Below are the code and all the weights of a small trained network. Each question names an input and a target symbol and asks about switching units off, where a switched-off unit gives its printed mean instead of its output.

import numpy as np


def w(rows, s, z=0):
    codes = np.array(rows[::2]) - 128.0
    scale = np.full(codes.shape[1], s)
    scale[-1] = z or s
    return codes * scale


def f(y):
    return y / 2 * (1 + np.tanh(0.7978845608 * (y + 0.044715 * y**3)))


def softmax(a):
    e = np.exp(a - a.max(-1, keepdims=True))
    return e / e.sum(-1, keepdims=True)


def log_softmax(a):
    a = a - a.max(-1, keepdims=True)
    return a - np.log(np.exp(a).sum(-1, keepdims=True))


def net(x, mask):
    ids = ['ΓΔΛΞαζηψω'.index(c) for c in x.split()]
    T = len(ids)
    res = E[ids] + P[:T]
    r = res
    for j in range(2):
        rows = slice(4 * j, 4 * j + 4)
        q, k, v = (r @ M[0][rows].T for M in (Q, K, V))
        z = softmax(np.where(np.tri(T) > 0, q @ k.T / 4**0.5, -1e9)) @ v
        o = O[0][rows]
        res = res + np.where(mask[j], z, o[:, -1]) @ o[:, :-1]
    y = f(res @ A[0][:, :-1].T + A[0][:, -1])
    res = res + np.where(mask[2:10], y, B[0][:, -1]) @ B[0][:, :-1]
    return log_softmax(res[-1] @ U[:, :-1].T + U[:, -1])


Q, K, V, O, A, B = {}, {}, {}, {}, {}, {}
E = w([
[184,22,203],'Γ',
[165,89,198],'Δ',
[83,117,39],'Λ',
[179,79,51],'Ξ',
[221,149,49],'α',
[253,91,110],'ζ',
[171,170,125],'η',
[142,91,157],'ψ',
[129,175,70],'ω',
],0.012)
P = w([
[167,23,5],'0',
[127,171,132],'1',
[117,33,95],'2',
[129,173,127],'3',
[103,23,150],'4',
[131,173,130],'5',
[21,68,189],'6',
[130,173,135],'7',
[38,80,209],'8',
],0.012)
Q[0] = w([
[2,193,134],'h1',
[132,129,111],'h1',
[62,163,130],'h1',
[142,123,115],'h1',
[103,157,126],'h2',
[91,46,116],'h2',
[119,173,160],'h2',
[141,145,122],'h2',
],0.031)
K[0] = w([
[97,85,5],'h1',
[151,164,173],'h1',
[115,112,73],'h1',
[152,167,182],'h1',
[92,165,133],'h2',
[72,26,79],'h2',
[124,148,190],'h2',
[145,160,127],'h2',
],0.022)
V[0] = w([
[114,54,67],'h1',
[112,110,124],'h1',
[123,84,110],'h1',
[116,128,134],'h1',
[220,165,205],'h2',
[79,17,107],'h2',
[161,159,124],'h2',
[111,5,168],'h2',
],0.0029)
O[0] = w([
[98,166,74,218],'h1',
[119,143,118,133],'h1',
[95,144,100,177],'h1',
[136,121,138,114],'h1',
[145,215,111,76],'h2',
[106,6,194,254],'h2',
[124,152,124,123],'h2',
[120,2,201,229],'h2',
],0.0061,0.0019)
A[0] = w([
[83,67,109,77],'n1',
[183,173,191,71],'n2',
[111,119,110,1],'n3',
[72,113,89,157],'n4',
[135,108,101,54],'n5',
[4,219,201,71],'n6',
[137,104,129,82],'n7',
[79,174,150,190],'n8',
],0.018,0.0081)
B[0] = w([
[148,161,106,254],'n1',
[174,164,220,148],'n2',
[149,172,156,110],'n3',
[125,97,151,181],'n4',
[96,146,144,131],'n5',
[221,121,120,161],'n6',
[98,123,140,152],'n7',
[5,145,133,164],'n8',
],0.031,0.0076)
U = w([
[110,229,146,113],'Γ',
[23,70,180,37],'Δ',
[76,208,50,91],'Λ',
[111,124,234,69],'Ξ',
[189,254,36,62],'α',
[83,115,171,199],'ζ',
[172,82,38,244],'η',
[212,183,145,2],'ψ',
[151,3,218,147],'ω',
],0.0071,0.005)

Each question gives the input, a string of symbols that net reads in full, and the target symbol t.
The units are the heads (4 rows each of Q, K, V and O) and the neurons (one row each of A and B). Each row of codes is followed by its name. A weight is (code - 128) times the scale printed after its matrix; where a second scale follows, it is the last column's (O, A, B and U).
mask holds one flag per unit, heads first, then neurons. A switched-off unit (its flag False) gives its mean, the last column of its rows in O or B, instead of its output. The means were averaged over made-up inputs and are rounded, as every weight is.
A unit's drop is (log p(t) with every unit on - log p(t) with that unit switched off) / (log p(t) with every unit on - log p(t) with every unit switched off).
The circuit of an input: a set's keep is (log p(t) with only the set's units on - log p(t) with every unit switched off) / (log p(t) with every unit on - log p(t) with every unit switched off). Starting from all 10 units, units are removed one at a time, each time the one whose removal leaves the highest keep (on an exact tie, the one counted first), for as long as the keep stays at least 0.8.
circuit, biggest first: the units of the circuit, biggest drop first
unit that matters most: the unit with the biggest drop
top k neurons: the k neurons with the biggest drops, biggest first
heads that matter: for each layer, one digit per head in row order, 1 if its drop is at least 0.15 and else 0, layers parted by /
drop when u is switched off: that unit's drop, to one decimal
input Ξ Γ ζ Γ Γ Λ η, target η: heads that matter	00
input ζ Γ Ξ ζ ω Δ η ω, target Λ: heads that matter	01
input α Λ η η ζ ω ζ ζ, target ψ: circuit, biggest first	n2, h2, n8
input ψ η ω η Γ Λ Δ, target η: top 3 neurons	n1, n6, n2
input Γ ω η Λ ω α ζ, target η: top 4 neurons	n2, n8, n1, n4
input Λ ω Γ ω Γ Δ ψ, target η: top 4 neurons	n1, n6, n2, n5
input Λ Γ Λ η Δ, target η: top 3 neurons	n1, n2, n8
input Γ α α Γ ψ α ω, target η: top 2 neurons	n6, n1
input Ξ η Γ ζ η Ξ Γ Λ, target Δ: unit that matters most	n8
input Ξ ψ η ψ Γ η Δ η ω, target η: top 2 neurons	n6, n2
input α η Ξ Δ Ξ Δ, target Ξ: drop when n2 is switched off	1.0
input Ξ Δ Λ ψ Γ, target η: drop when n4 is switched off	0.2
input Ξ η η ω Γ Δ ω ζ, target ψ: drop when n8 is switched off	0.4
input Γ Ξ ω Δ η Δ Δ Δ ψ, target η: drop when h1 is switched off	0.0
